Moves between states:
β: Fiv->Nif, Tem->Vis, Vek->Fiv, Vin->Ves, Pel->Mev, Lim->Nup, Tof->Lov, Tel->Ran, Mam->Rur, Luz->Vuz, Lif->Luf, Kot->Pud, Lav->Kez, Sib->Lav, Zam->Lom, Naz->Gaz, Tiv->Kap, Tek->Vom, Rur->Nid, Vuz->Kot, Ton->Luz, Nup->Vip, Nom->Tof, Zot->Tuz, Duz->Pur, Pur->Lim, Lov->Ton, Gaz->Fem, Nid->Vin, Gav->Tel, Ves->Lif, Saz->Pim, Vip->Tek, Dut->Zek, Pud->Tiv, Vis->Zam, Vod->Pel, Kov->Sib, Lom->Saz, Pim->Naz, Mev->Gav, Kif->Zin, Vom->Bof, Luf->Kir, Gok->Vek, Val->Bog, Zin->Mam, Bog->Dut, Nif->Tem, Fem->Vod, Raf->Zim, Tuz->Vuf, Kir->Raf, Ran->Duz, Kez->Kif, Zim->Gok, Rut->Zot, Bof->Nom, Vuf->Val, Zek->Kov, Kap->Rut
κ: Fiv->Pel, Tem->Gav, Vek->Vod, Vin->Vis, Pel->Bof, Lim->Kot, Tof->Vuf, Tel->Lov, Mam->Fiv, Luz->Dut, Lif->Lom, Kot->Kov, Lav->Raf, Sib->Kir, Zam->Ran, Naz->Nup, Tiv->Lav, Tek->Kap, Rur->Nif, Vuz->Zek, Ton->Bog, Nup->Pud, Nom->Tuz, Zot->Zin, Duz->Luz, Pur->Vuz, Lov->Val, Gaz->Vip, Nid->Tem, Gav->Tof, Ves->Zam, Saz->Pur, Vip->Tiv, Dut->Ves, Pud->Sib, Vis->Tel, Vod->Vom, Kov->Luf, Lom->Duz, Pim->Lim, Mev->Nom, Kif->Gok, Vom->Rut, Luf->Saz, Gok->Fem, Val->Nid, Zin->Vek, Bog->Vin, Nif->Mev, Fem->Tek, Raf->Naz, Tuz->Mam, Kir->Pim, Ran->Ton, Kez->Zim, Zim->Gaz, Rut->Kif, Bof->Zot, Vuf->Rur, Zek->Lif, Kap->Kez
π: Fiv->Zot, Tem->Vuf, Vek->Rut, Vin->Lov, Pel->Zin, Lim->Luf, Tof->Nif, Tel->Nid, Mam->Bof, Luz->Zam, Lif->Luz, Kot->Saz, Lav->Nup, Sib->Lim, Zam->Bog, Naz->Sib, Tiv->Naz, Tek->Zim, Rur->Nom, Vuz->Lom, Ton->Vis, Nup->Kir, Nom->Fiv, Zot->Vod, Duz->Ves, Pur->Lif, Lov->Tem, Gaz->Lav, Nid->Tof, Gav->Rur, Ves->Ton, Saz->Zek, Vip->Raf, Dut->Ran, Pud->Pim, Vis->Val, Vod->Kif, Kov->Pur, Lom->Dut, Pim->Kov, Mev->Mam, Kif->Tek, Vom->Gok, Luf->Vuz, Gok->Kap, Val->Gav, Zin->Vom, Bog->Tel, Nif->Tuz, Fem->Kez, Raf->Pud, Tuz->Pel, Kir->Kot, Ran->Vin, Kez->Vip, Zim->Tiv, Rut->Fem, Bof->Vek, Vuf->Mev, Zek->Duz, Kap->Gaz
ψ: Fiv->Bof, Tem->Tof, Vek->Vom, Vin->Tel, Pel->Zot, Lim->Kov, Tof->Rur, Tel->Val, Mam->Pel, Luz->Ves, Lif->Duz, Kot->Luf, Lav->Naz, Sib->Pim, Zam->Ton, Naz->Pud, Tiv->Raf, Tek->Kez, Rur->Mev, Vuz->Lif, Ton->Vin, Nup->Sib, Nom->Mam, Zot->Vek, Duz->Dut, Pur->Zek, Lov->Nid, Gaz->Tiv, Nid->Gav, Gav->Vuf, Ves->Ran, Saz->Vuz, Vip->Lav, Dut->Zam, Pud->Kir, Vis->Lov, Vod->Rut, Kov->Saz, Lom->Luz, Pim->Kot, Mev->Tuz, Kif->Fem, Vom->Kif, Luf->Pur, Gok->Tek, Val->Tem, Zin->Vod, Bog->Vis, Nif->Nom, Fem->Kap, Raf->Nup, Tuz->Fiv, Kir->Lim, Ran->Bog, Kez->Gaz, Zim->Vip, Rut->Gok, Bof->Zin, Vuf->Nif, Zek->Lom, Kap->Zim

The rows follow the links: the fewer symbols apart two states are, the more alike their rows tend to be.

Each row is also shifted at random along 4 hidden directions that mean nothing.

Some states, each with a row of numbers:
Mam [-95, -5, 11, 4, 23, -28, 6, 18, 48, 23, 46, 25, -26, 14, -4, -9, 18, 4, 7, 5, 19, -10, -15, 0, -31, -4, 22, 6, -2, -17, -22, 15, 1, -16, -24, -17, -4, 32, 7, -67, 14, 48, 21]
Nup [-62, 16, -16, -3, 12, 16, -3, -30, -43, -34, -38, -12, 39, 12, -13, -23, -19, -21, 2, 18, 51, -18, -19, 51, -20, -26, 4, 5, 40, 8, 6, -30, 11, 33, -7, -27, 5, -3, -4, 26, -16, -46, -2]
Vis [-104, -6, 1, 20, 1, -26, 12, 3, 16, 3, -23, 15, -22, -21, -19, -18, 40, 44, -16, 5, -64, 16, 41, -31, 13, 11, -2, -17, -42, -9, -7, 29, -5, -8, 29, 45, 7, 9, -10, -13, 30, 35, 16]
Vod [-22, -27, 7, -31, 36, -40, -1, 4, 37, -16, 16, 33, 10, 35, -4, -56, 3, -17, 8, 3, 42, -9, -26, 16, -22, -12, 11, 13, 10, -15, -30, 8, 5, 11, -42, -9, -31, 2, 53, -48, -36, -4, -12]
Vin [5, -10, 7, -34, -12, 1, 21, 22, 12, 22, 13, -13, -18, -14, 24, 62, 29, 26, 2, -33, -73, 24, 10, -12, 47, 41, -14, 7, -35, -10, 4, 8, -11, -51, 44, 35, 26, -24, 6, -1, 2, 41, 12]
Sib [12, 17, -11, 33, -7, 7, -2, -26, -40, -27, -31, -14, 3, -2, -11, -36, -38, -31, 7, 27, 46, -16, -7, 18, -29, -16, 6, -6, 27, 9, 17, -14, 7, 35, -4, -24, -6, 14, -34, 41, -15, -62, -3]
Duz [22, -3, 0, -5, -27, 8, -7, 24, -7, 12, 7, -22, -13, -5, 9, 31, -8, 3, 16, -19, -43, 27, 39, -50, 34, 29, -22, -12, -45, 11, 36, 17, -6, -17, 18, 33, -21, -6, 3, 38, -26, -14, -18]
Tof [-12, 6, 18, 5, 11, 1, 7, 11, 37, 21, -14, 14, -18, -34, -35, -3, 38, 35, -3, 4, -44, 14, -5, -14, -1, -10, 10, -29, -7, -4, -10, 25, -3, -15, -4, 14, 7, 22, -30, -39, 25, 45, 38]
Lom [-53, 7, -2, -39, -15, 19, -16, 26, -14, 12, -2, -27, 32, 4, -1, 37, -3, 4, 24, -34, -24, 26, 29, -25, 42, 18, -26, -10, -33, 19, 44, 12, 0, -9, 10, 22, -22, -16, 29, 46, -38, -13, -17]
Vuf [-16, -3, 15, 5, 8, -38, 30, 13, 37, 19, 13, 12, -59, -26, -21, -9, 28, 22, 8, -5, -36, 9, -12, -25, -20, 8, 19, -14, -19, -21, -10, 32, -7, -35, 7, 20, 6, 33, -29, -50, -4, 34, 44]
Naz [30, 5, -19, -20, 2, 9, 15, -22, -41, -27, 0, -27, 12, 19, 22, 19, -30, -30, 10, 2, 40, -18, -43, 57, -11, 5, 4, 28, 34, -2, 9, -37, 2, -6, 15, -28, 22, -21, 0, 29, -33, -36, -2]
Vek [15, -20, 11, 20, 25, -32, -7, 7, 41, -2, 23, 39, -6, 21, -7, -62, 0, -10, -10, 24, 35, -13, -8, -7, -30, -17, 13, 2, 8, -14, -36, 9, -1, 27, -44, -17, -32, 15, 22, -49, 11, 9, -16]
Tek [-14, -10, -9, -11, 36, -14, -8, -25, -6, -47, -45, 27, 48, 29, -20, -82, 3, -9, -14, 21, 40, -17, -19, 34, -23, -33, 7, 9, 33, -3, -42, -15, 10, 51, -38, -15, -26, -14, 36, -19, -9, -26, -12]
Tel [18, -7, 12, -37, 7, -16, 17, 13, 14, 4, -23, -3, -12, -22, -23, 8, 37, 29, 14, -25, -68, 32, 1, -17, 33, 17, -8, -23, -33, -6, 5, 30, -3, -33, 20, 43, -2, -4, 0, -6, -33, 18, 30]
Tuz [28, -4, 21, 21, 13, -33, 5, 16, 55, 30, 34, 26, -55, -9, -15, -25, 13, 2, 9, 14, -2, -1, -18, -23, -34, -4, 23, -15, 1, -17, -16, 31, 1, -21, -25, -1, -9, 43, -22, -63, 8, 30, 28]
Luz [4, 10, 4, 34, -44, 53, -27, 16, -8, 38, 8, -13, 22, -15, 24, 62, 4, 22, -32, -10, -44, 9, 72, -52, 47, 9, -26, -12, -29, 28, 22, -4, 0, 8, 23, 16, 21, -11, -5, 39, 79, 35, -25]
Zek [-4, 13, -3, -19, -31, 27, -20, 25, -22, 10, 5, -37, 16, 3, 11, 46, -23, -10, 23, -20, -7, 22, 32, -25, 27, 18, -24, -10, -26, 17, 48, 5, 2, -6, 7, 5, -15, -6, 7, 51, -29, -25, -22]
Raf [21, 14, -11, -43, 21, 0, 2, -26, -36, -42, -48, -14, 41, 14, -26, -40, -23, -26, 20, 2, 45, -4, -50, 53, -16, -20, 8, 4, 40, 4, 4, -17, 8, 19, -23, -22, -19, -8, 10, 25, -72, -61, 2]
Lif [15, 14, -2, 26, -34, 34, -33, 15, -20, 6, -23, -17, 18, -18, -17, 1, -15, 2, 0, -4, -19, 17, 57, -57, 22, -2, -22, -33, -26, 29, 44, 18, 4, 29, -6, 15, -27, 12, -7, 50, 7, -29, -26]
Kov [-4, 24, -10, 16, -23, 10, -7, 1, -38, -11, -6, -29, -4, -1, 3, 5, -47, -31, 20, 4, 38, -1, 9, -3, -13, 0, -3, -5, 2, 15, 44, -5, 0, 13, -1, -13, -18, 11, -21, 54, -29, -55, -12]
Rur [-39, 2, 12, -28, 16, -5, 12, 14, 41, 35, 19, 7, -18, -13, -15, 25, 32, 24, 11, -14, -29, 7, -23, 1, 0, 7, 12, -7, -6, -10, -9, 17, 0, -45, 1, 2, 19, 19, -6, -45, 7, 57, 41]
Mev [30, 3, 22, -80, 34, -4, 5, 37, 50, 34, 17, -4, 7, -3, -42, 24, 29, 10, 47, -33, -9, 19, -60, 12, 6, 3, 8, -17, 9, -9, 6, 23, 3, -47, -30, -7, -10, 10, 16, -49, -57, 29, 44]
Tiv [11, -3, -17, 8, 9, -32, 22, -35, -28, -51, -24, 0, -6, 13, 3, -51, -20, -29, -1, 23, 40, -19, -30, 48, -33, -10, 14, 19, 28, -11, -17, -21, 1, 16, 7, -13, -3, -4, -8, 14, -34, -49, -3]
Dut [-70, -10, -1, 0, -24, -20, 8, 15, -2, 2, 7, -3, -25, -2, 16, 19, 7, 12, 3, -19, -48, 24, 47, -40, 28, 34, -22, -1, -59, -8, 24, 22, -10, -27, 36, 41, -8, -10, 9, 23, -19, 2, -10]
Nif [-71, 9, 12, 43, 14, -15, -3, 9, 43, 18, -17, 34, -20, -31, -52, -48, 30, 33, -11, 24, -13, 1, 17, -25, -32, -30, 19, -31, -1, -1, -19, 31, 3, 16, -29, 6, -4, 50, -37, -60, 52, 42, 37]
Gaz [86, -19, -12, 24, -14, -30, 40, -24, -21, -19, 57, -5, -52, 27, 83, 38, -28, -34, -18, 11, 29, -31, -36, 45, -18, 30, 8, 62, 25, -28, -27, -45, -13, -35, 51, -17, 50, -27, -12, 6, 9, -10, -16]

From each start, follow one symbol. Which state do you reach?
Answers are names.
[42, -3, 5, 40, -46, 31, -7, 16, 5, 38, 28, -8, -18, -23, 40, 69, 12, 28, -36, -12, -67, 13, 60, -49, 46, 29, -22, 2, -38, 7, 7, 1, -9, -22, 44, 29, 36, -20, -20, 18, 85, 51, -16]
β -> Lom
[54, -7, 10, -50, -9, 15, 2, 22, 8, 20, 0, -17, 5, -18, 7, 55, 26, 24, 9, -42, -66, 31, 8, -23, 55, 31, -20, -10, -33, 5, 19, 18, -3, -40, 25, 32, 7, -27, 12, 12, -17, 25, 4]
κ -> Bog
[35, 26, -7, -16, -13, 59, -22, -11, -42, 3, -9, -39, 46, 2, 1, 45, -41, -25, 11, -11, 49, -15, -19, 31, 6, -16, -7, 1, 36, 32, 34, -38, 7, 16, -11, -39, 13, -9, -9, 47, -2, -34, -8]
π -> Kov
[-48, 17, 17, -40, 32, 16, -10, 12, 28, 12, -55, 9, 38, -28, -77, -22, 51, 47, 10, -15, -42, 21, -10, -6, 15, -26, 4, -44, 0, 12, -6, 29, 11, 4, -27, 17, -10, 13, 3, -32, -1, 34, 44]
β -> Tel
[-36, 11, 8, -42, 1, 57, -26, 20, 0, 25, -38, -7, 68, -16, -23, 34, 38, 39, -14, -28, -56, 27, 38, -21, 64, -6, -25, -28, -24, 26, 13, 4, 7, 8, 1, 20, 7, -21, 28, 17, 37, 38, -4]
β -> Duz
[-3, 8, -15, 16, 12, 15, -6, -38, -34, -41, -43, 1, 34, 3, -19, -47, -14, -14, -15, 28, 47, -24, -15, 38, -22, -37, 12, 0, 40, 5, -19, -27, 10, 52, -18, -27, 1, 0, -9, 19, 11, -42, -4]
β -> Kez
[-71, 26, -13, 22, -21, 26, -22, 2, -43, -2, -10, -25, 19, 4, -1, 11, -39, -21, 6, 7, 35, 2, 30, -4, -8, -6, -7, -6, -1, 26, 42, -11, 4, 21, 1, -19, -12, 10, -13, 50, -5, -42, -19]
κ -> Saz
[32, 14, -9, 15, -42, 38, -11, 7, -39, 17, 35, -45, -8, 2, 40, 67, -44, -24, 11, -13, 20, -3, 22, -13, 15, 22, -13, 8, -6, 19, 50, -17, -4, -13, 20, -13, 11, -2, -19, 59, 0, -20, -22]
κ -> Pur
[0, -28, -11, 48, 8, -54, 25, -30, 6, -43, 22, 35, -35, 30, 38, -59, -9, -18, -30, 35, 37, -30, -5, 18, -36, 4, 15, 37, 11, -27, -46, -8, -6, 16, 8, -6, -3, -7, 10, -29, 12, -9, -23]
ψ -> Kap
[24, -19, 1, -15, 25, -8, -4, -14, 12, -24, 6, 28, 25, 32, 12, -36, 1, -12, -18, 13, 39, -22, -23, 34, -11, -16, 3, 25, 28, -7, -40, -19, 4, 29, -25, -17, -5, -22, 38, -26, 4, -4, -20]
ψ -> Tek
[24, -13, -6, -31, 20, 4, 1, -25, -17, -25, 3, 5, 35, 33, 23, -1, -4, -18, -11, 3, 39, -20, -37, 66, -1, -8, 5, 35, 39, -5, -31, -38, 4, 12, -2, -21, 14, -41, 33, -1, -3, -7, -14]
β -> Kif
[76, -13, 8, -78, -5, -22, 14, 33, -1, -3, -9, -26, -13, -4, -14, 17, 10, 3, 48, -48, -64, 44, -5, -36, 48, 41, -20, -22, -45, -9, 40, 34, -10, -52, 18, 51, -36, -16, 33, 30, -111, -33, 5]
κ -> Zam
[30, -17, -12, -13, 12, -25, 18, -35, -20, -39, -5, 10, 0, 26, 20, -29, -14, -25, -6, 13, 39, -24, -42, 52, -15, -3, 12, 32, 30, -14, -28, -28, 0, 11, 9, -18, 6, -24, 20, 3, -28, -27, -7]
β -> Gok
[-1, 15, -12, -36, 7, 1, 6, -10, -43, -27, -14, -36, 10, 15, -1, -2, -41, -39, 38, -7, 47, -6, -37, 41, -14, 4, 2, 4, 23, 2, 32, -12, 1, -3, -3, -22, -13, -5, 0, 43, -83, -68, 5]
ψ -> Lim
[43, -14, 8, -52, 36, 22, -25, 7, 31, 6, 9, 20, 70, 35, -11, -13, 11, -9, -1, -8, 39, -12, -33, 33, 8, -29, -1, 7, 35, 9, -33, -13, 12, 28, -53, -33, -16, -20, 67, -38, 3, 15, -27]
π -> Gok
[-62, 15, -18, 45, -25, -7, 3, -19, -40, -15, 7, -23, -29, 7, 16, -3, -50, -33, 9, 20, 38, -10, 19, 1, -33, 7, 4, 10, 1, 4, 32, -11, -3, 7, 16, -14, -2, 17, -32, 47, -21, -50, -10]
π -> Saz
[56, -8, 14, -72, 39, 9, -23, 21, 47, 13, 18, 18, 51, 31, -25, -13, 12, -14, 18, -16, 38, 0, -45, 16, 4, -24, 3, -4, 27, 3, -20, 6, 7, 9, -66, -29, -34, -4, 60, -44, -30, 10, -8]
π -> Vom
[-35, 5, 19, -34, 28, 35, -27, 24, 53, 44, 37, 23, 40, 10, -13, 25, 20, 10, 2, -12, 29, -7, -21, 11, 0, -25, 12, 3, 26, 15, -16, -1, 9, 4, -43, -37, 8, 4, 28, -62, 46, 62, 6]
β -> Nif
